Below are the code and all the weights of a small trained network. Each question names an input and a class and asks about switching units off, where a switched-off unit gives its printed mean instead of its output.

import numpy as np


def w(rows, s, z=0):
    codes = np.array(rows[::2]) - 128.0
    scale = np.full(codes.shape[1], s)
    scale[-1] = z or s
    return codes * scale


def f(y):
    return y / 2 * (1 + np.tanh(0.7978845608 * (y + 0.044715 * y**3)))


def log_softmax(a):
    a = a - a.max(-1, keepdims=True)
    return a - np.log(np.exp(a).sum(-1, keepdims=True))


def net(x, mask):
    res = np.array(x, float).reshape(1, 6) / 4 @ E
    y = f(res @ A[0][:, :-1].T + A[0][:, -1])
    res = res + np.where(mask, y, B[0][:, -1]) @ B[0][:, :-1]
    return log_softmax(res[-1] @ U[:, :-1].T + U[:, -1])


A, B = {}, {}
E = w([
[144,207,146,229,105,89],'x0',
[111,23,206,160,177,231],'x1',
[96,75,58,36,103,63],'x2',
[23,174,108,120,114,125],'x3',
[72,191,213,58,11,152],'x4',
[109,149,218,163,255,107],'x5',
],0.0067)
A[0] = w([
[161,105,79,129,145,142,206],'neuron 0',
[124,129,167,134,254,112,182],'neuron 1',
[109,157,109,124,144,115,35],'neuron 2',
[144,145,140,110,168,126,89],'neuron 3',
[141,130,137,132,134,163,77],'neuron 4',
[91,154,186,90,136,127,237],'neuron 5',
[132,148,141,115,171,129,172],'neuron 6',
[141,85,92,143,136,117,227],'neuron 7',
[136,155,119,137,120,114,183],'neuron 8',
[137,138,113,127,137,139,51],'neuron 9',
[133,125,138,133,107,179,43],'neuron 10',
[173,179,167,160,84,116,172],'neuron 11',
[79,79,149,171,120,94,166],'neuron 12',
[112,98,136,166,136,156,191],'neuron 13',
[133,108,168,130,82,130,100],'neuron 14',
[123,127,66,139,140,109,132],'neuron 15',
[114,60,96,94,163,114,254],'neuron 16',
[109,161,120,80,127,152,234],'neuron 17',
[126,107,148,149,69,114,28],'neuron 18',
[155,161,148,125,120,135,121],'neuron 19',
[98,157,117,197,116,115,238],'neuron 20',
[111,135,124,139,127,135,80],'neuron 21',
],0.019,0.003)
B[0] = w([
[134,113,189,130,92,47,193],'neuron 0',
[242,206,187,209,193,97,254],'neuron 1',
[97,79,78,136,154,201,140],'neuron 2',
[148,135,160,152,138,125,146],'neuron 3',
[92,158,146,122,85,165,142],'neuron 4',
[142,91,194,136,114,4,186],'neuron 5',
[178,121,143,149,150,116,159],'neuron 6',
[138,103,177,119,128,61,192],'neuron 7',
[72,119,111,137,148,127,157],'neuron 8',
[54,129,195,140,126,139,124],'neuron 9',
[122,158,149,131,35,167,149],'neuron 10',
[110,102,164,117,111,43,196],'neuron 11',
[170,133,132,154,144,66,158],'neuron 12',
[199,141,160,144,117,170,178],'neuron 13',
[166,127,109,87,36,129,156],'neuron 14',
[29,97,102,94,113,139,180],'neuron 15',
[74,100,129,107,123,22,228],'neuron 16',
[155,121,151,171,164,81,177],'neuron 17',
[120,99,219,143,65,144,150],'neuron 18',
[135,77,121,131,134,107,147],'neuron 19',
[112,126,65,92,243,64,188],'neuron 20',
[146,99,156,113,166,159,127],'neuron 21',
],0.016,0.013)
U = w([
[197,130,157,243,217,110,192],'0',
[181,107,166,132,1,210,28],'1',
[56,107,22,124,195,180,1],'2',
[99,24,134,72,74,44,236],'3',
],0.0067,0.0036)

Each question gives the input, the list of numbers given to net, and the class t.
The units are the neurons (one row each of A and B). Each row of codes is followed by its name. A weight is (code - 128) times the scale printed after its matrix; where a second scale follows, it is the last column's (A, B and U).
mask holds one flag per neuron, in row order. A switched-off neuron (its flag False) gives its mean, the last column of its row in B, instead of its output. The means were averaged over made-up inputs and are rounded, as every weight is.
A unit's drop is (log p(t) with every unit on - log p(t) with that unit switched off) / (log p(t) with every unit on - log p(t) with every unit switched off).
The circuit of an input: a set's keep is (log p(t) with only the set's units on - log p(t) with every unit switched off) / (log p(t) with every unit on - log p(t) with every unit switched off). Starting from the 12 units with the biggest drops (on a tie, the unit counted first), units are removed one at a time, each time the one whose removal leaves the highest keep (on an exact tie, the one counted first), for as long as the keep stays at least 0.8.
units of the circuit, in order: the units of the circuit, biggest drop first
unit that matters most: the unit with the biggest drop
top k neurons: the k neurons with the biggest drops, biggest first
drop of u: that unit's drop, to one decimal
input [5,-8,4,-8,6,8], class 3: unit that matters most -> neuron 1
input [-6,8,-4,6,2,-2], class 1: units of the circuit, in order -> (neuron 10; neuron 13; neuron 20)
input [5,4,-7,-5,6,-3], class 3: top 4 neurons -> (neuron 11; neuron 1; neuron 20; neuron 19)
input [0,7,2,8,8,-6], class 1: top 3 neurons -> (neuron 16; neuron 10; neuron 20)
input [8,-7,2,-8,-1,1], class 3: top 2 neurons -> (neuron 1; neuron 11)
input [1,-2,-2,6,6,4], class 3: top 2 neurons -> (neuron 1; neuron 5)
input [-5,-1,-8,7,-3,-8], class 2: top 2 neurons -> (neuron 1; neuron 5)
input [3,-3,-4,-2,-4,-2], class 3: top 2 neurons -> (neuron 1; neuron 11)
input [4,0,6,-7,-8,-4], class 3: drop of neuron 5 -> 0.0
input [6,-5,8,0,0,3], class 2: drop of neuron 16 -> 0.1
input [5,6,0,-5,-2,-8], class 1: drop of neuron 20 -> 0.1
